[[103 126 148 107 147 108]
 [123 104 127 146 113 137]
 [140 137 150 152 154 108]] yields 154

[[142 145 126 127 114 146 115]
 [125 123 140 136 130 120 145]
 [147 149 133 134 109 147 122]] yields 147

[[109 151 104 144]
 [151 105 111 104]
 [150 125 104 107]] yields 104

[[102 120 130 110]
 [140 128 113 141]
 [115 117 106 123]] yields 106

[[135 149 150 125 143]
 [117 114 146 147 111]
 [110 127 146 149 124]] yields 149

[[156 155 114 142 111]
 [132 141  99 113 120]
 [134 135 129 132 124]] yields 132
---
[125 119 129 106 108 116]	129, 106

[[115 125 142 115 124 125]
 [123 102 109 118 129 125]
 [141 143 137 134 130 119]]	143, 102

[139 128 136 119 149]	149, 119

[119 130 102 149 126 135]	149, 102

[134 117  99 113]	134, 99

[[117 147 136 129 133 131 124]
 [141 108 127 105 145 128 112]]	147, 105

[[123 119 125 136 117]
 [ 99 132 122 142 133]]	142, 99

[102 108 118 153]	153, 102

[[131 118 151 100 115 138]
 [132 118 146 129 121 141]
 [133 143 124 122 104 119]]	151, 100

[149 130 125 119 133]	149, 119
---
[[135 120 129 150]
 [135 120 129 156]]: 150

[138 129 130 150 123]: 123

[134 113 103 137 132]: 132

[106 149 115 116 142 123]: 123

[123 128 154 151 128 125]: 125

[[128 134 121 125 128 114 103]
 [129 131 115 145 122 118 115]]: 103

[[130 149 108 118 107]
 [133 105 148 108 149]]: 107

[125 152 157 105 140 131 148]: 148
---
[[148 144 106 132]
 [150 145 107 108]] result: 145

[[133 131 134 128]
 [151 122 105 134]
 [123 118 122 132]] result: 118

[[126 127 134 122]
 [137 137 140 136]
 [122 112  99 116]] result: 112

[137 105 110 118] result: 105

[107 154 145 100] result: 154

[[110 155 137 146]
 [138 126 121 104]] result: 126

[101 102 154 153] result: 102

[153 154 146 150] result: 154

[150 152 148 107] result: 152

[107 153 154 134] result: 153
---
[[153, 154, 151, 104, 134, 114], [155, 103, 105, 104, 112, 155], [120, 154, 155, 118, 129, 104]] --> 153
[[116, 120, 129, 130, 122, 124], [127, 155, 133, 130, 107, 147], [126, 122, 119, 130, 124, 140]] --> 116
[[122, 115, 132, 132], [141, 135, 99, 127], [122, 116, 144, 114]] --> 122
[[140, 114, 110, 136], [143, 105, 117, 116], [156, 126, 124, 114]] --> 140
[[152, 137, 152, 109, 158], [138, 156, 154, 118, 156], [105, 101, 102, 154, 133]] --> 152
[[122, 112, 117, 128, 125], [133, 132, 122, 134, 130], [146, 142, 133, 110, 99]] --> 122
---
[129 154 126 112 143 121] >> 129
[133 111 111 138 104 136 151] >> 133
[154 150 156 108 139] >> 154
[146 127  98 150 126 103] >> 146
[108 142 150 154] >> 108
[148 135  99 114 127 137 137] >> 148
[155 124 148 146 137 146] >> 155
---
[[140 101 103 151 147 152]
 [101 156 152 102 141 147]
 [115 142 126 128 101  99]] yields 101

[[120 130 142 126 131 101 102]
 [118 126 141 120 131  99 106]
 [116 124 141 116 131  98 109]] yields 98

[[153 111 122 131 115 119 149]
 [130 139 128 116 109 130 133]
 [131 115 121 132 125 105 154]] yields 105

[[127 145 125 115 138]
 [128 150 134 129 139]
 [139 129 131 156 122]] yields 156

[[154 123 124 156 128]
 [120 144 107 127 147]
 [121 121 125 125 133]] yields 125

[[114 106 119 127 106 132]
 [131 156 131 123 141 117]
 [104 107 119 118 111 129]] yields 111
---
[158 120 114 111]
158
[110 107 148 141 103]
110
[149 156 125 129]
149
[102 131 142 103 155 100 105]
102
[101 107 143 145 112 137]
101
[146 126 152 129 153 102 137]
146
[104 119 106 129 145 150 112]
104
[137 124 127 155]
137
[126 140 124 135 102 148]
126
[136 131 130 106 107 126]
136
---
[[123 121 129 124 157]
 [140 125 100 124 100]
 [127 126 118 125 129]]: 118

[[128 127 123 133 136 113 139]
 [113 136 115 106 140 125 129]
 [118 112 129 140 133 132 119]]: 129

[[132 129 129 125 128 124]
 [127 140 127 127 103 130]
 [127 114 153 127 142 132]]: 153

[[124 139 127 123]
 [135 127 101 107]
 [120 142 122 129]]: 122

[[136 106 113 143]
 [112 148 149 134]
 [152 134 114 156]]: 114

[[145 138 110  99 131 127 115]
 [115 139 145 115 131 115 135]
 [153 137 109 107 126 153 133]]: 109

[[156 122 125 112 112 128]
 [148 125 126 117 115 128]
 [122 133 128 131 127 124]]: 128

[[104 126 148 102 113 152]
 [139 126 122 107 153 147]
 [155 109 109 115 112 123]]: 109

[[141 120 109 129 137]
 [142 121 129 145 125]
 [132 138 130 130 151]]: 130
